Here is a tiny trained network, its code and every weight. The questions are about switching its units off for an input and a class, where a switched-off unit gives its printed mean instead of its output.

import numpy as np


def w(rows, s, z=0):
    codes = np.array(rows[::2]) - 128.0
    scale = np.full(codes.shape[1], s)
    scale[-1] = z or s
    return codes * scale


def f(y):
    return np.maximum(y, 0)


def log_softmax(a):
    a = a - a.max(-1, keepdims=True)
    return a - np.log(np.exp(a).sum(-1, keepdims=True))


def net(x, mask):
    res = np.array(x, float).reshape(1, 4) / 4 @ E
    y = f(res @ A[0][:, :-1].T + A[0][:, -1])
    res = res + np.where(mask, y, B[0][:, -1]) @ B[0][:, :-1]
    return log_softmax(res[-1] @ U[:, :-1].T + U[:, -1])


A, B = {}, {}
E = w([
[88,188,46,131,107,110],'x0',
[102,35,115,134,173,9],'x1',
[159,76,65,101,38,139],'x2',
[125,180,204,45,87,71],'x3',
],0.013)
A[0] = w([
[64,156,54,143,110,45,207],'neuron 1',
[127,96,60,143,153,181,127],'neuron 2',
[68,135,161,162,192,106,109],'neuron 3',
[156,43,82,77,6,145,90],'neuron 4',
[73,166,94,126,87,102,42],'neuron 5',
[136,114,100,166,136,139,77],'neuron 6',
[142,149,159,80,80,76,163],'neuron 7',
[169,86,203,122,108,161,251],'neuron 8',
[139,149,145,97,96,81,138],'neuron 9',
[90,78,113,152,176,16,110],'neuron 10',
[111,140,181,159,95,209,103],'neuron 11',
[86,156,143,90,143,115,138],'neuron 12',
[92,205,176,155,205,169,102],'neuron 13',
[152,33,180,160,131,143,178],'neuron 14',
[48,134,158,109,149,36,210],'neuron 15',
[168,212,119,127,124,177,68],'neuron 16',
[115,132,108,164,179,151,99],'neuron 17',
[63,194,47,111,133,167,160],'neuron 18',
[110,38,80,174,173,170,55],'neuron 19',
[207,79,181,146,132,148,191],'neuron 20',
],0.013,0.0029)
B[0] = w([
[172,187,142,186,176,77,224],'neuron 1',
[69,165,159,168,115,185,214],'neuron 2',
[84,171,64,34,79,140,196],'neuron 3',
[92,255,34,60,97,168,249],'neuron 4',
[115,184,158,131,146,66,176],'neuron 5',
[82,94,198,147,116,170,171],'neuron 6',
[123,154,209,163,119,252,207],'neuron 7',
[150,183,119,151,168,94,206],'neuron 8',
[68,103,177,210,173,215,184],'neuron 9',
[209,108,117,149,36,131,241],'neuron 10',
[178,86,109,215,69,79,196],'neuron 11',
[100,154,155,107,167,158,172],'neuron 12',
[83,172,13,84,55,137,223],'neuron 13',
[158,186,123,164,149,104,204],'neuron 14',
[165,169,84,159,112,197,225],'neuron 15',
[207,92,126,193,77,132,209],'neuron 16',
[53,148,156,154,113,145,180],'neuron 17',
[150,155,132,173,177,45,225],'neuron 18',
[97,148,172,162,83,162,230],'neuron 19',
[108,229,116,118,192,18,198],'neuron 20',
],0.0081,0.015)
U = w([
[115,157,34,23,62,135,129],'0',
[249,111,116,128,46,108,106],'1',
[88,146,192,139,137,186,138],'2',
[181,175,127,135,191,38,164],'3',
[164,141,80,112,175,141,252],'4',
[127,95,155,82,177,67,71],'5',
[87,75,164,46,144,133,90],'6',
],0.012,0.0049)

Each question gives the input, the list of numbers given to net, and the class t.
The units are the neurons (one row each of A and B). Each row of codes is followed by its name. A weight is (code - 128) times the scale printed after its matrix; where a second scale follows, it is the last column's (A, B and U).
mask holds one flag per neuron, in row order. A switched-off neuron (its flag False) gives its mean, the last column of its row in B, instead of its output. The means were averaged over made-up inputs and are rounded, as every weight is.
A unit's drop is (log p(t) with every unit on - log p(t) with that unit switched off) / (log p(t) with every unit on - log p(t) with every unit switched off).
The circuit of an input: a set's keep is (log p(t) with only the set's units on - log p(t) with every unit switched off) / (log p(t) with every unit on - log p(t) with every unit switched off). Starting from the 12 units with the biggest drops (on a tie, the unit counted first), units are removed one at a time, each time the one whose removal leaves the highest keep (on an exact tie, the one counted first), for as long as the keep stays at least 0.8.
units of the circuit, in order: the units of the circuit, biggest drop first
most important unit: the unit with the biggest drop
top k neurons: the k neurons with the biggest drops, biggest first
drop when u is switched off: that unit's drop, to one decimal
input [-3,3,7,8], class 2: most important unit	neuron 7
input [-5,1,-5,-3], class 0: units of the circuit, in order	(neuron 3; neuron 13)
input [4,-1,-3,0], class 3: top 2 neurons	(neuron 4; neuron 18)
input [7,-4,7,8], class 2: top 2 neurons	(neuron 7; neuron 9)
input [1,-4,1,5], class 2: top 3 neurons	(neuron 10; neuron 7; neuron 9)
input [-4,-7,4,8], class 2: top 3 neurons	(neuron 7; neuron 9; neuron 10)
input [-3,-6,-4,-3], class 1: top 3 neurons	(neuron 11; neuron 4; neuron 16)
input [4,-5,-3,-1], class 1: top 3 neurons	(neuron 16; neuron 4; neuron 20)
input [-6,3,6,-5], class 0: top 3 neurons	(neuron 4; neuron 1; neuron 18)
input [6,-6,3,1], class 1: top 2 neurons	(neuron 16; neuron 20)
input [6,7,-4,4], class 1: top 3 neurons	(neuron 10; neuron 15; neuron 20)
input [-3,-7,-1,-5], class 1: top 2 neurons	(neuron 11; neuron 16)
input [6,-8,-8,-1], class 0: top 2 neurons	(neuron 13; neuron 10)
input [-8,6,6,-3], class 3: most important unit	neuron 20
input [1,6,0,-7], class 2: drop when neuron 11 is switched off	0.3
input [4,-2,1,-7], class 2: drop when neuron 20 is switched off	0.0
input [2,-6,5,6], class 1: drop when neuron 3 is switched off	0.3
